The rows of each block are all made from a few directions, up to rounding. Some rows are whole; the others are cut short, and each is followed by the rest of it.
In the rows, zero is written as 128.
From 2 directions:
[[130 115 136 119 122]
 [139  98 142 113 117]
 [175 121 105 160 151]]
Cut rows, each with the rest of it:
[151 144] -> [104 159 150]
[133 179] -> [ 89 173 160]
[ 90 172] -> [120 132 131]
[139 104] -> [139 117 120]
[134 118] -> [132 124 125]
[112 161] -> [114 142 138]
[130 146] -> [115 143 139]

From 3 directions:
[[175 220  47 129 127]
 [105  26 149 193 157]
 [ 85  72 139 187 215]
 [161 118 144  92  32]
 [114 151 128 121 159]]
Cut rows, each with the rest of it:
[115 133 126 136] -> [160]
[103  83 191 100] -> [101]
[141 124  82 179] -> [161]
[162 125  87 157] -> [107]
[108 112 158 116] -> [133]
[144 122 102 154] -> [128]
[122 123 150 109] -> [113]

From 3 directions:
[[168 122 189 118 153]
 [101  95  38 106 110]
 [ 79 149  83 105  93]
 [128 162 182 123 126]]
Cut rows, each with the rest of it:
[162 104 148 127] -> [151]
[192  83 157 158] -> [174]
[148  96 105 150] -> [144]

From 3 directions:
[[150  91 167  75 144]
 [160 109 105 119 111]
 [130  96 125  69 111]
 [115 131 121 124 121]]
Cut rows, each with the rest of it:
[158  94 112  88] -> [109]
[136 142 125 162] -> [135]
[172  87 106  88] -> [105]
[140  87 151  57] -> [127]
[129 143 108 158] -> [121]
[135 114 125 108] -> [121]

From 2 directions:
[[ 72 127 154 133  56]
 [ 48 154 198 152  55]
 [182 119  91 117 186]
 [178 109  81 112 172]]
Cut rows, each with the rest of it:
[105 144 158 140] -> [116]
[ 64 125 155 133] -> [44]

From 2 directions:
[[160 117  54 156 169]
 [114 115 151 140 124]
 [154 129  72 138 154]
 [ 95 157 213  76  72]]
Cut rows, each with the rest of it:
[120 129] -> [145 124 120]
[129 123] -> [123 135 133]
[131 122] -> [119 138 136]
[128 142] -> [135 109 117]

From 2 directions:
[[ 59  74 193 143  80]
 [140 147 104 111 116]
 [ 91  98 164 137 103]]
Cut rows, each with the rest of it:
[100  82 186 170] -> [160]
[ 82  99 162 128] -> [81]
[114 123 134 123] -> [107]

From 2 directions:
[[100  90  96 130 139]
 [121  84 103 114 152]
 [136 125 130 122 133]
 [ 87  90  90 138 134]]
Cut rows, each with the rest of it:
[135 132 134 125] -> [129]
[136  84 111 105] -> [159]
[145 112 129 111] -> [145]

From 2 directions:
[[116 130 128 131 140]
 [ 46 130 131 158 177]
 [151 148 124  98 177]]
Cut rows, each with the rest of it:
[130 112 130 144] -> [78]
[138 134 127 118] -> [140]

From 3 directions:
[[117 137 134 200 153]
 [113 170 116 184  90]
 [141 165 184 206 138]
 [140 138 138  93 101]]
Cut rows, each with the rest of it:
[111 119  89 117] -> [118]
[111 134  98 141] -> [113]
[139 134 145 118] -> [123]
[148 111 168 122] -> [168]
[133 117 135 116] -> [141]
[149 131 157  95] -> [120]

From 2 directions:
[[144 140 204 165  97]
 [125 130 112 104 136]
 [131 142 140  87 128]
 [135 131 164 156 112]]
Cut rows, each with the rest of it:
[135 148 161  88] -> [121]
[120 105  94 178] -> [134]
[115 108  67 137] -> [148]
[118 108  81 150] -> [142]

From 2 directions:
[[109  88  98 146 145]
 [169 178 186  90  95]
 [122  90 114 134 137]]
Cut rows, each with the rest of it:
[116 149 116 140] -> [134]
[107 107  98 148] -> [145]
[136 187 147 121] -> [116]
[124 129 123 132] -> [131]
[160 115 165  98] -> [108]
[144 216 161 113] -> [107]
[111  90 102 144] -> [144]

From 2 directions:
[[175  82 150 208 129]
 [133  94 163 138 133]
 [153  71 176 173 134]
 [160  43 202 186 138]]
Cut rows, each with the rest of it:
[101 126 146] -> [ 84 133]
[142 122 127] -> [151 127]
[112 203  56] -> [ 97 117]
[135 161  88] -> [137 121]

From 3 directions:
[[188 155  89 148 126]
 [119 133 123 133 127]
 [116 143 105 154 122]
 [189 149  98 138 128]
 [125 187  71 150 126]]
Cut rows, each with the rest of it:
[ 60  44 191 156] -> [115]
[135  97 158 115] -> [129]
[182 108 128 148] -> [122]

From 3 directions:
[[175 154  94  60 160]
 [ 88  66  96 217 145]
 [142 127 109 106 157]
 [124 119 105 160 112]]
Cut rows, each with the rest of it:
[105 116 140 168] -> [105]
[123 106 109 141] -> [155]
[110 112 129 161] -> [120]
[115 114 136 139] -> [140]
[126 107 105 138] -> [158]
[118 113 132 132] -> [151]

From 2 directions:
[[185 158 114 177 201]
 [ 41  95 137  72  32]
 [196 142 133 153 187]]
Cut rows, each with the rest of it:
[ 54 117 118] -> [108  69]
[147 134 127] -> [138 147]

From 2 directions:
[[ 80 129 119 141 156]
 [116 123 120 121 151]
 [130 140 142 151  89]
 [103 131 126 140 134]]
Cut rows, each with the rest of it:
[ 91 122 113 125] -> [171]
[ 80 121 110 125] -> [181]
[ 98 133 128 146] -> [130]
[ 98 118 110 115] -> [180]
[152 127 132 120] -> [116]
[ 81 145 137 173] -> [105]

From 2 directions:
[[162 147 101  87 133]
 [ 94 113 148 169 122]
 [144 141 110 109 130]
 [107 130 123 155 121]]
Cut rows, each with the rest of it:
[189 116 153  49] -> [149]
[ 65 117 139 207] -> [112]
[159 131 127  88] -> [137]
[128 127 129 128] -> [128]
[104 122 135 159] -> [122]

From 2 directions:
[[ 37 148  80 111 204]
 [156 149 127 117 134]
 [108 160 101 107 174]
 [146 139 128 122 130]]
Cut rows, each with the rest of it:
[106 128] -> [119 127 142]
[129 134] -> [125 124 134]
[133 134] -> [127 125 131]
[134 134] -> [127 125 130]
[145 122] -> [138 132 112]
[127 125] -> [129 130 126]
[106 130] -> [118 125 143]

From 3 directions:
[[169 100 140 108 133]
 [ 37 178  88 135 170]
 [ 94 112 161 143 168]
 [114 121 143 135 144]
 [130  42 229 135 212]]
Cut rows, each with the rest of it:
[110 148 106 127] -> [127]
[225  77 151  97] -> [106]

From 3 directions:
[[158 118 137 202 119]
 [134 135 104 137 170]
 [109 121 148 109  95]
 [138 142  94 126 184]
 [157 136 125 123 122]]
Cut rows, each with the rest of it:
[155 145 118  84] -> [126]
[135 114 136 197] -> [127]
[ 92 123 126 116] -> [141]
[158 132 127 144] -> [123]

From 2 directions:
[[110 124  74 176 173]
 [163 113  80 163 155]
 [187 109  85 155 145]
 [104 133 123 136 138]]
Cut rows, each with the rest of it:
[128 131 151 109] -> [110]
[ 95 144 190  81] -> [90]
[ 48 143 109 156] -> [163]
[ 82 136 109 151] -> [154]
[107 131 120 138] -> [139]
[103 133 126 133] -> [136]
[110 132 125 133] -> [135]

From 2 directions:
[[130 140  85 100 123]
 [135 143 117 100 147]
 [135 122 226 152 177]]
Cut rows, each with the rest of it:
[126 120 142 143] -> [123]
[134 137 142 113] -> [153]
[127 130 111 123] -> [121]
[127 133  91 113] -> [115]
[124 123 111 135] -> [109]
[124 123 111 134] -> [109]
[133 132 162 126] -> [155]

From 3 directions:
[[126 130 225 174 161]
 [122 144 166 114 138]
 [124 104 187 190 144]
 [138 128 200 184 162]]
Cut rows, each with the rest of it:
[124 108 111 143] -> [117]
[133 100 125 177] -> [129]
[114 133 132  97] -> [118]
[108 110 159 137] -> [121]
[126 120 114 129] -> [120]

From 2 directions:
[[171  94 192 134 111]
 [114 157 102 119 126]
 [ 83 111  76 143 168]]
Cut rows, each with the rest of it:
[114 187  94 108] -> [113]
[109 117 107 136] -> [147]
[184  84 211 135] -> [106]
[ 91 121  83 137] -> [158]
[141 143 141 120] -> [112]
[152 111 164 130] -> [117]

From 2 directions:
[[134 144 115 140 139]
 [143  88 159 100 103]
 [113 121 134 121 122]
 [211 106 144 121 119]]
Cut rows, each with the rest of it:
[105 116 137 117] -> [119]
[129 105 146 111] -> [113]
[111 158 105 148] -> [146]
[138 119 135 122] -> [123]
[ 96 135 123 130] -> [131]

From 2 directions:
[[119 172 167 214 125]
 [128 130 130 133 128]
 [116 120 127  85 127]]
Cut rows, each with the rest of it:
[191 115  87 228] -> [136]
[ 81 162 178 110] -> [121]

From 2 directions:
[[200 182 148 148  86]
 [123 123 112 129 132]
 [113 116 122 124 137]]
Cut rows, each with the rest of it:
[129 125  94] -> [133 130]
[105 108 106] -> [124 143]
[133 131 122] -> [131 125]
[154 147 132] -> [136 113]
[128 130 140] -> [126 127]
[117 122 146] -> [122 133]

From 3 directions:
[[135 121 126 144 132]
 [107 103 153 118 132]
 [198 147  86 150 121]
 [ 56 130 153 128 138]
 [124 143 119 135 128]]
Cut rows, each with the rest of it:
[ 73 153 133 127] -> [131]
[117 134 125 141] -> [132]
[113 104 148 130] -> [134]
[113 127 132 139] -> [133]
[147 131 120 126] -> [125]
[127 141 116 150] -> [132]
[127  91 153 121] -> [132]

From 3 directions:
[[132 135 147  50 185]
 [105 105 115 116 155]
 [135 129 143  90 150]
 [120 144 120 106 157]
 [145 156 148  76 158]]
Cut rows, each with the rest of it:
[113 105 117 141] -> [128]
[100  94 116 102] -> [168]
[131 148 122 144] -> [118]
[139 134 140 112] -> [131]
[122 145 123 101] -> [159]
[187 175 178 100] -> [101]
[122 126 125 121] -> [139]

From 3 directions:
[[134 126 119  82 173]
 [ 88 109 162  91  92]
 [ 86  95 162 193  29]
 [146 169 125 133 126]
 [132 173 138  53 153]]
Cut rows, each with the rest of it:
[130 122 120  43] -> [196]
[172 191 104  79] -> [196]
[125 134 134 125] -> [119]
[140 118 110 105] -> [175]
[124 152 141  91] -> [126]
[150 181 123  89] -> [156]
[125  98 121 183] -> [109]

From 3 directions:
[[128  46 127 101 149]
 [137  27 143  98 100]
 [107 185 132 163 168]
 [123 225 131 164 115]]
Cut rows, each with the rest of it:
[115 190 130 157] -> [146]
[136  30 120  87] -> [142]
[131 146 136 136] -> [101]
[135 123 123 119] -> [118]
[131  63 131 107] -> [129]
[152 146 117 112] -> [74]
